Below are the code and all the weights of a small trained network. Each question names an input and a class and asks about switching units off, where a switched-off unit gives its printed mean instead of its output.

import numpy as np


def w(rows, s, z=0):
    codes = np.array(rows[::2]) - 128.0
    scale = np.full(codes.shape[1], s)
    scale[-1] = z or s
    return codes * scale


def f(y):
    return np.maximum(y, 0)


def log_softmax(a):
    a = a - a.max(-1, keepdims=True)
    return a - np.log(np.exp(a).sum(-1, keepdims=True))


def net(x, mask):
    res = np.array(x, float).reshape(1, 4) / 4 @ E
    y = f(res @ A[0][:, :-1].T + A[0][:, -1])
    res = res + np.where(mask, y, B[0][:, -1]) @ B[0][:, :-1]
    return log_softmax(res[-1] @ U[:, :-1].T + U[:, -1])


A, B = {}, {}
E = w([
[5,152,63,105],'x0',
[128,127,128,128],'x1',
[161,37,68,119],'x2',
[132,127,102,241],'x3',
],0.017)
A[0] = w([
[123,152,170,69,152],'neuron 1',
[160,129,147,203,206],'neuron 2',
[156,163,164,180,183],'neuron 3',
[156,71,156,136,155],'neuron 4',
[56,97,117,61,187],'neuron 5',
[128,107,96,191,58],'neuron 6',
[92,114,112,186,68],'neuron 7',
[132,35,63,171,123],'neuron 8',
[171,140,162,144,181],'neuron 9',
[145,44,107,64,167],'neuron 10',
[120,25,87,132,139],'neuron 11',
[127,215,172,75,194],'neuron 12',
[198,91,98,88,168],'neuron 13',
[196,106,169,109,254],'neuron 14',
[5,173,80,151,184],'neuron 15',
],0.019,0.0084)
B[0] = w([
[202,127,160,114,184],'neuron 1',
[122,116,76,208,197],'neuron 2',
[94,107,99,201,187],'neuron 3',
[182,164,173,159,171],'neuron 4',
[92,131,94,23,209],'neuron 5',
[178,87,77,111,167],'neuron 6',
[153,249,155,122,166],'neuron 7',
[206,126,152,67,194],'neuron 8',
[137,75,65,154,178],'neuron 9',
[46,156,208,146,195],'neuron 10',
[140,127,146,40,187],'neuron 11',
[223,104,81,139,208],'neuron 12',
[131,141,192,175,187],'neuron 13',
[135,85,176,212,208],'neuron 14',
[127,225,169,117,252],'neuron 15',
],0.015,0.03)
U = w([
[206,37,160,158,220],'0',
[76,210,248,212,174],'1',
[166,162,133,85,147],'2',
[53,121,169,72,2],'3',
[84,102,67,222,75],'4',
],0.014,0.0082)

Each question gives the input, the list of numbers given to net, and the class t.
The units are the neurons (one row each of A and B). Each row of codes is followed by its name. A weight is (code - 128) times the scale printed after its matrix; where a second scale follows, it is the last column's (A, B and U).
mask holds one flag per neuron, in row order. A switched-off neuron (its flag False) gives its mean, the last column of its row in B, instead of its output. The means were averaged over made-up inputs and are rounded, as every weight is.
A unit's drop is (log p(t) with every unit on - log p(t) with that unit switched off) / (log p(t) with every unit on - log p(t) with every unit switched off).
The circuit of an input: a set's keep is (log p(t) with only the set's units on - log p(t) with every unit switched off) / (log p(t) with every unit on - log p(t) with every unit switched off). Starting from the 12 units with the biggest drops (on a tie, the unit counted first), units are removed one at a time, each time the one whose removal leaves the highest keep (on an exact tie, the one counted first), for as long as the keep stays at least 0.8.
units of the circuit, in order: the units of the circuit, biggest drop first
k most important neurons: the k neurons with the biggest drops, biggest first
drop when u is switched off: that unit's drop, to one decimal
input [1,5,-1,-5], class 2: units of the circuit, in order => (neuron 5)
input [2,-8,0,0], class 2: 4 most important neurons => (neuron 10; neuron 14; neuron 13; neuron 3)
input [0,2,-5,7], class 4: 2 most important neurons => (neuron 2; neuron 10)
input [1,-1,5,-8], class 3: 2 most important neurons => (neuron 5; neuron 15)
input [6,-3,4,0], class 3: units of the circuit, in order => (neuron 12; neuron 5)
input [6,-6,1,-4], class 3: units of the circuit, in order => (neuron 5; neuron 8)
input [-5,-1,6,-1], class 1: 2 most important neurons => (neuron 10; neuron 13)
input [-7,1,0,2], class 4: 2 most important neurons => (neuron 2; neuron 3)
input [-8,-4,1,-6], class 1: 2 most important neurons => (neuron 10; neuron 13)
input [8,6,-3,0], class 2: 3 most important neurons => (neuron 5; neuron 10; neuron 14)
input [-2,3,1,1], class 0: 2 most important neurons => (neuron 15; neuron 10)
input [-2,-4,2,-8], class 1: drop when neuron 14 is switched off => 0.0
input [-2,-1,0,5], class 4: drop when neuron 2 is switched off => 0.2
input [3,-5,2,-5], class 3: drop when neuron 5 is switched off => 0.1
input [0,6,-6,0], class 0: units of the circuit, in order => (neuron 12)
input [-7,-5,5,-8], class 1: drop when neuron 10 is switched off => 0.2
